Below are the code and all the weights of a small trained network. Each question names an input and a class and asks about switching units off, where a switched-off unit gives its printed mean instead of its output.

import numpy as np


def w(rows, s, z=0):
    codes = np.array(rows[::2]) - 128.0
    scale = np.full(codes.shape[1], s)
    scale[-1] = z or s
    return codes * scale


def norm(h):
    return h / np.sqrt((h * h).mean(-1, keepdims=True) + 1e-5)


def f(y):
    return y / 2 * (1 + np.tanh(0.7978845608 * (y + 0.044715 * y**3)))


def log_softmax(a):
    a = a - a.max(-1, keepdims=True)
    return a - np.log(np.exp(a).sum(-1, keepdims=True))


def net(x, mask):
    res = np.array(x, float).reshape(1, 2) / 4 @ E
    u = 0
    for l in range(2):
        y = f(norm(res) @ A[l][:, :-1].T + A[l][:, -1])
        res = res + np.where(mask[u : u + 12], y, B[l][:, -1]) @ B[l][:, :-1]
        u += 12
    return log_softmax(norm(res)[-1] @ U[:, :-1].T + U[:, -1])


A, B = {}, {}
E = w([
[64,18,81,39],'x0',
[73,72,254,110],'x1',
],0.0051)
A[0] = w([
[106,137,97,148,113],'0.n1',
[254,144,122,182,144],'0.n2',
[123,110,208,207,250],'0.n3',
[190,222,112,169,218],'0.n4',
[183,180,129,150,73],'0.n5',
[121,156,99,181,180],'0.n6',
[97,92,139,92,132],'0.n7',
[138,187,102,203,45],'0.n8',
[101,20,107,64,189],'0.n9',
[153,112,96,143,86],'0.n10',
[193,176,193,65,153],'0.n11',
[189,183,138,130,20],'0.n12',
],0.0088,0.0012)
B[0] = w([
[122,72,136,151,132],'0.n1',
[145,113,173,50,209],'0.n2',
[150,112,31,132,198],'0.n3',
[181,144,215,114,239],'0.n4',
[96,173,144,46,173],'0.n5',
[131,60,240,44,157],'0.n6',
[119,222,103,123,168],'0.n7',
[66,46,151,83,185],'0.n8',
[29,253,131,99,253],'0.n9',
[69,99,174,118,134],'0.n10',
[159,57,95,118,151],'0.n11',
[106,128,86,113,161],'0.n12',
],0.0068,0.006)
A[1] = w([
[169,129,78,196,70],'1.n1',
[114,112,189,165,7],'1.n2',
[98,119,92,83,120],'1.n3',
[90,170,154,152,230],'1.n4',
[27,164,102,93,197],'1.n5',
[32,180,117,78,179],'1.n6',
[164,164,147,100,140],'1.n7',
[132,104,65,102,204],'1.n8',
[153,37,131,205,33],'1.n9',
[129,135,215,88,52],'1.n10',
[145,250,92,148,133],'1.n11',
[155,137,138,103,120],'1.n12',
],0.013,0.0019)
B[1] = w([
[133,9,216,126,132],'1.n1',
[119,91,51,143,125],'1.n2',
[200,102,186,87,160],'1.n3',
[254,151,37,152,164],'1.n4',
[246,177,59,183,237],'1.n5',
[211,179,71,204,245],'1.n6',
[49,170,154,93,157],'1.n7',
[84,147,160,204,143],'1.n8',
[139,72,126,168,136],'1.n9',
[93,142,104,86,191],'1.n10',
[140,123,144,73,176],'1.n11',
[59,198,107,115,145],'1.n12',
],0.0067,0.012)
U = w([
[45,152,201,9,185],'0',
[199,199,48,194,189],'1',
[20,118,89,170,3],'2',
[110,5,173,210,126],'3',
],0.013,0.007)

Each question gives the input, the list of numbers given to net, and the class t.
The units are the neurons (one row each of A and B). Each row of codes is followed by its name. A weight is (code - 128) times the scale printed after its matrix; where a second scale follows, it is the last column's (A, B and U).
mask holds one flag per neuron, layer by layer. A switched-off neuron (its flag False) gives its mean, the last column of its row in B, instead of its output. The means were averaged over made-up inputs and are rounded, as every weight is.
A unit's drop is (log p(t) with every unit on - log p(t) with that unit switched off) / (log p(t) with every unit on - log p(t) with every unit switched off).
k most important neurons: the k neurons with the biggest drops, biggest first
k most important neurons of layer l: the k neurons of layer l with the biggest drops, biggest first
drop of u: that unit's drop, to one decimal
input [-1,6], class 3: 3 most important neurons of layer 0 => [0.n9 0.n3 0.n5]
input [2,-7], class 0: 3 most important neurons => [0.n9 1.n5 1.n6]
input [-5,7], class 3: most important neuron of layer 0 => [0.n9]
input [-5,5], class 3: 3 most important neurons => [0.n9 0.n3 0.n11]
input [-2,8], class 3: 3 most important neurons => [0.n9 0.n5 0.n3]
input [-4,4], class 3: 2 most important neurons of layer 1 => [1.n5 1.n6]
input [-6,6], class 3: 3 most important neurons of layer 1 => [1.n5 1.n6 1.n9]
input [7,7], class 1: drop of 1.n4 => 0.0
input [-2,4], class 3: drop of 0.n9 => 0.7
input [-3,7], class 3: drop of 0.n9 => 1.0
input [-3,4], class 3: drop of 0.n9 => 0.8
